Each row has a name. After each piece below comes the name of the row it's from, unless a question asks for something else. Each question is about the rows just above it. Some pieces are copies with a little noise. Places in a row count from 0.

<145>: [-26.8  20.0  23.8  -7.1  27.0  16.0 -10.1   2.6 -15.1  12.1]
<86>: [ 11.3  -8.7 -28.0  38.5  37.3 -14.8 -29.9  31.8 -10.7 -35.2]
<194>: [ -6.2 -16.4  21.9   5.1  -4.3  20.9  -6.8  -1.8 -36.0  16.1]
<107>: [  6.7  50.9  30.0 -14.4  12.7 -25.0  38.7 -50.8  -0.6  -3.4]
<202>: [  4.0 -48.1 -17.1  18.5 -27.7   4.5 -36.2  33.8 -29.3 -26.4]
<58>: [ 18.2  25.8   0.4 -11.9  -9.3 -25.5  26.2 -22.8  11.6 -19.7]
<28>: [ 32.6  37.2 -12.2  39.3  34.2 -67.9  -0.1 -30.8 -34.3 -79.2]
<94>: [ 23.8  -0.9 -30.5 -25.4 -21.6 -33.0  35.9 -37.6  34.1  -2.9]
<89>: [-43.2  -8.3   0.4 -11.9  -9.3 -25.6 -42.0  40.0  -3.1  14.1]
<52>: [-13.6  -8.7  -8.4  -9.7  -5.9   0.7 -11.7  -1.5  -5.2  -0.7]
<4>: [-22.5   3.6  25.0 -31.8 -37.2  10.9   9.0 -19.9   3.1  19.2]
<197>: [ 35.4  30.9  11.2  65.2  60.1 -54.2 -12.7 -21.1 -80.0 -79.3]
Go on from [  0.4 -11.9  -9.3 -25.5] to the end of its row.
[ 26.2 -22.8  11.6 -19.7]
Row and place of [-2.9] in the named rows:
<94>, 9
find: [ -6.2 -16.4  22.0   5.0  -4.4  20.9  -6.7  -1.9 -36.0  16.0]
<194>
find: [ 32.5  37.3 -12.1  39.3  34.3 -67.8  -0.1 -30.8 -34.3 -79.2]
<28>

<26>: [  0.4   0.3 -22.0  -4.5]
<119>: [70.7 91.6 -2.4 31.4]
<109>: [-69.7  70.6 -44.8 -69.4]
find: [  0.7   0.5 -22.0  -4.6]
<26>
Shuffled <26> with one entry gone: [-22.0   0.4  -4.5], missing
[0.3]
<26> without one entry, shuffled: [ 0.4 -4.5  0.3]. Gone:
[-22.0]
<26> without one entry, shuffled: [ -4.5   0.3 -22.0]. Gone:
[0.4]
Shuffled <109> with one entry gone: [ 70.6 -69.4 -69.7], missing
[-44.8]
Where in the named rows is [70.7]?
<119>, 0

<15>: [-37.3 -26.5  85.7  -4.9]
<113>: [ 21.4  36.7  34.1 -18.7]
<40>: [-37.3 -26.5  85.7 -25.7]
<126>: [-37.3 -26.5 -26.5  10.5]
find: [-37.3 -26.4  85.7  -4.7]
<15>
Repeated in <126>:
[-26.5]

<63>: [-37.8  35.2 -15.3  33.3   2.7 -25.9  19.3  -6.6   2.8]
<30>: [ 56.8   3.8 -61.2  58.2 -27.3  17.9 -24.0  13.6   0.7]
<53>: [-37.8  35.2 -15.3  33.3   2.7 -25.9  19.3 -49.9  -1.6]
<80>: [-39.2   5.2  36.0 -18.8  35.6   8.1  42.8 -43.0  -3.5]
<76>: [-37.8  35.2 -15.3  33.3  35.2  60.6  16.1 -45.0 -12.4]
find: [-37.8  35.2 -15.5  33.2  35.3  60.7  16.2 -44.9 -12.5]
<76>
find: [-37.8  35.2 -15.4  33.3   2.6 -25.9  19.4  -6.6   2.7]
<63>
The value that <76> holds more than once:
[35.2]
The rest of the row after [ 58.2 -27.3  17.9 -24.0  13.6]:
[0.7]

<147>: [-27.1 -20.0 -11.6  32.6  50.0 -10.7  -0.6   4.7   2.3 -19.7 -12.1  12.8
  -8.0   0.3   0.2  21.6  13.7   3.6   9.8   0.5  -6.5  -4.5  -7.2  -0.1
  -0.1 -40.2]
<167>: [-64.5 -17.3  16.0  77.7  28.2  -9.4 -23.1 -21.2   2.2 -10.5   2.2  25.3
 -32.9  18.5  32.5   0.5  38.6  -5.4   6.7   2.0 -22.7  13.3  23.2 -20.6
  12.4 -24.7]
<154>: [  2.3   1.5  19.2 -18.9 -17.9  16.9  16.7  -7.8  -3.6   1.2  13.5 -10.6
   9.0 -15.8  15.5  -8.6   5.2  -3.1  -8.2  -1.1   5.8  -2.8   9.5 -13.5
  10.5  14.5]
<55>: [-18.8  16.7   2.5  -4.2 -10.5   1.3 -16.3   4.9 -15.6  -0.7  22.6   5.6
 -21.4   1.2   2.7 -31.5   5.9  -8.8 -31.3 -19.9 -32.4  19.4  29.2 -25.7
  -4.6  15.9]
<150>: [ 48.8  40.0  11.6 -48.2 -58.1  16.8  -0.4  13.2 -22.4  23.8  34.2 -26.8
  17.2 -28.6 -18.3 -15.6 -28.4 -11.5 -30.9  -9.5  10.3   7.2  15.1 -10.2
 -30.3  45.5]
<173>: [ 57.9  33.3 -28.2 -11.0  59.1 -11.3 -13.8  20.9 -13.8  27.8  26.7  -6.8
  -1.0  -4.8 -26.1 -31.2  20.7   5.6 -39.2  11.3   2.6   8.5   5.9  -2.1
  -8.1 -13.9]
<34>: [-29.6 -24.8  25.8 -23.2 -24.6  14.6  30.7  -5.2   1.3 -13.0  -3.5 -17.1
  16.8 -34.2   9.8  29.7 -29.2 -18.8  21.5  -4.9   1.2 -11.6  -1.5  -7.0
 -17.4  18.9]
<60>: [-51.6   0.5   0.3  -3.8  25.9   7.0  -2.6   5.2 -15.6 -28.3  21.0  17.6
 -31.5  -0.1  20.5 -42.0  33.7  -2.0 -42.0 -32.4 -51.2  17.3  34.8 -45.4
  25.1  -8.6]
find: [ 48.8  40.0  11.6 -48.1 -58.2  16.7  -0.3  13.2 -22.5  23.8  34.1 -26.8
  17.4 -28.6 -18.4 -15.6 -28.4 -11.5 -30.9  -9.6  10.3   7.3  15.2 -10.1
 -30.3  45.6]
<150>
Shuffled <147> with one entry gone: [  9.8 -11.6 -19.7  32.6 -20.0  -6.5  -0.1 -40.2  13.7   3.6  -7.2  -0.6
  50.0 -10.7 -12.1  -8.0  21.6   2.3   0.2  -4.5 -27.1  12.8   0.5  -0.1
   4.7], missing
[0.3]

<152>: [  8.1  10.2  -8.8  -8.9   4.9   5.5  -4.3  -6.3 -29.3  54.2]
<158>: [  8.1 -42.6  -6.5   3.7 -22.4  -5.1   2.8  -2.8 -18.6  44.4]
<85>: [  8.1  38.0  -4.3 -27.3   8.5  19.3  -0.3   9.0 -49.1  58.5]
<90>: [  8.1  38.0  -4.3 -27.3   8.5  15.0  -0.3   9.0 -49.1  58.5]
<27>: [  8.1   7.5  -9.9  -7.1   3.5   4.7  -4.7  -6.8 -32.9  61.1]
<9>: [  8.1 -43.6  -3.5 -19.8  -6.6  10.4   5.1  11.1 -43.5  26.1]
<153>: [  8.1   9.0  -5.9 -18.8  -5.2   9.1   2.5   6.1 -43.8  60.3]
<23>: [  8.1   7.5  -3.5 -19.8  -6.6  10.4   5.1  11.1 -43.5  54.5]
Go on from [ 8.5 19.3 -0.3  9.0] to the end of its row.
[-49.1  58.5]
find: [  8.1 -43.6  -3.3 -19.9  -6.6  10.3   5.1  11.2 -43.7  26.2]
<9>
Shuffled <9> with one entry gone: [ 10.4 -43.6  -3.5  -6.6  26.1  11.1 -19.8   5.1   8.1], missing
[-43.5]
find: [  7.9  37.9  -3.9 -27.2   8.3  19.1  -0.4   8.9 -49.1  58.7]
<85>
The rest of the row after [ 7.5 -9.9 -7.1  3.5]:
[  4.7  -4.7  -6.8 -32.9  61.1]

<25>: [-11.1   1.6  -1.0  -8.3  27.3  19.4  29.5  34.8  22.1  63.4 -17.4 -41.7
 -41.8 -26.5 -10.1  21.8 -44.0  -9.7  19.4  -1.9  -8.4  15.6 -47.1 -26.5
 -58.4   6.2 -80.5]
<95>: [-15.2 -16.3  -7.4   5.2 -10.9   5.2  -2.7  45.6 -27.2 -23.3  18.2  -0.9
  24.7  23.6 -27.1  -8.4  34.4   6.8 -55.2   2.9   2.3  14.7  25.6   1.1
  19.5   7.1 -20.1]
<105>: [ -6.1  17.0  -4.5 -30.6  13.1  13.1   5.9 -30.8 -35.2  13.1  67.1  26.2
  -9.7  23.4  -0.5  -2.3  -2.4  13.1  66.1 -17.8  10.7  30.0  -4.9   4.5
 -25.7   5.6   5.5]
<121>: [ 31.3  31.0 -11.2  15.6 -78.7 -21.2  -2.6  45.6 -56.2 -26.3  23.0 -42.0
  61.5  14.4  11.4  17.2  23.6  77.1   8.9 -80.1  53.9 -39.4  -2.6  45.9
  29.6   0.0   5.7]
Which entry of <25> is missing from [-10.1  21.8  -1.0  63.4   6.2 -41.8 -17.4 -11.1 -26.5 -26.5  -1.9  15.6
  -9.7  19.4  -8.4  29.5 -80.5 -47.1 -41.7  34.8 -58.4   1.6 -44.0  19.4
  27.3  22.1]?
[-8.3]
find: [ 31.2  31.1 -11.2  15.4 -78.8 -21.1  -2.6  45.7 -56.3 -26.2  23.0 -42.0
  61.5  14.3  11.5  17.3  23.5  77.1   8.9 -80.0  53.9 -39.4  -2.6  45.9
  29.6  -0.2   5.7]
<121>
Row and place of [-0.9] in the named rows:
<95>, 11
After [-2.7 45.6], its row goes on with
[-27.2 -23.3  18.2  -0.9  24.7  23.6 -27.1  -8.4  34.4   6.8 -55.2   2.9
   2.3  14.7  25.6   1.1  19.5   7.1 -20.1]
Where in the named rows is [-11.2]?
<121>, 2
The value that <105> holds more than once:
[13.1]
After [-80.1  53.9], its row goes on with
[-39.4  -2.6  45.9  29.6   0.0   5.7]

<112>: [-15.3   8.1  48.2 -30.3 -30.4]
<17>: [ 29.4   3.4 -47.4 -12.5  16.5]
<22>: [ 26.9  26.9 -36.0  26.9   9.6]
<112> without one entry, shuffled: [ 48.2 -30.3   8.1 -15.3]. Gone:
[-30.4]
Where in the named rows is [-36.0]?
<22>, 2
Repeated in <22>:
[26.9]

<139>: [ -9.8   9.5  43.7 -57.6 -58.4  20.2 -51.6 -65.3  56.0  -5.9   2.0 -45.5
  46.5  55.3 -62.6  30.5  20.7  22.8  54.8 -15.3 -57.8 -47.8  15.4  37.0
  -1.3 -35.7  59.3   5.2  32.7 -27.3  35.0  -8.6]
<138>: [  7.3   6.8   9.6 -41.5 -44.2 -23.3 -18.6  18.7  17.0  26.9  31.2  14.8
  34.8  34.8  40.5 -19.0  62.0 -56.2  64.8  42.9 -37.0  53.2 -46.7 -40.9
  24.6  38.2  31.8   6.4 -36.1  20.0  24.2  23.8]
<64>: [-54.9 -36.2  54.0   7.8  34.4 -36.8  65.0  22.3 -10.1  53.8 -65.2 -16.9
  41.3 -53.0 -61.4  48.5  13.4   9.1 -63.4 -15.4  11.1  28.1  31.4  25.5
  49.8 -10.5  27.8  23.4   4.5  31.5  54.1  -2.8]
<144>: [ 33.8 -62.9 -42.3 -23.1  18.0 -35.9  26.5 -24.5 -26.5  -2.9 -40.1  46.9
 -51.6  56.3  -6.0  12.9 -40.2  52.6  57.7  42.7  54.2 -25.0  58.0 -53.2
  24.3 -52.7  37.1  21.5 -59.8  65.1  -4.2 -42.9]
<31>: [  7.3   6.8 -12.4 -41.5 -44.2 -23.3 -18.6  18.7  17.0  26.9  31.2  14.8
  34.8  34.8  40.5 -19.0  62.0 -56.2  64.8  42.9 -37.0  53.2 -46.7 -12.4
  24.6  38.2  38.5 -12.4   4.4   1.7 -25.2 -47.2]
[ -9.8   9.5  43.7 -57.6 -58.4  20.2 -51.6 -65.3  56.0  -5.9   2.0 -45.5
  46.5  55.3 -62.6  30.5  20.7  22.8  54.8 -15.3 -57.8 -47.8  15.4  37.0
  -1.3 -35.7  59.3   5.2  32.7 -27.3  35.0  -8.6] is in which row?
<139>
Go on from [38.2 31.8  6.4] to the end of its row.
[-36.1  20.0  24.2  23.8]
find: [-54.8 -36.2  54.0   7.9  34.4 -36.7  65.1  22.3 -10.2  53.7 -65.2 -17.1
  41.2 -52.9 -61.3  48.3  13.5   9.2 -63.3 -15.5  11.2  28.2  31.6  25.6
  49.9 -10.6  27.9  23.3   4.6  31.7  54.2  -2.7]
<64>

<68>: [ 30.0 -48.5  68.8 -36.5 -63.2  75.6 -19.7]
<10>: [ -7.8 -12.0 -17.6 -42.0   2.0 -14.9   2.1]
<102>: [ -7.2   2.3  31.9 -12.6  -6.7 -49.9 -43.0]
<10> without one entry, shuffled: [-14.9  -7.8 -12.0   2.1 -42.0 -17.6]. Gone:
[2.0]
find: [ -7.6 -12.0 -17.6 -42.0   1.9 -14.9   2.2]
<10>

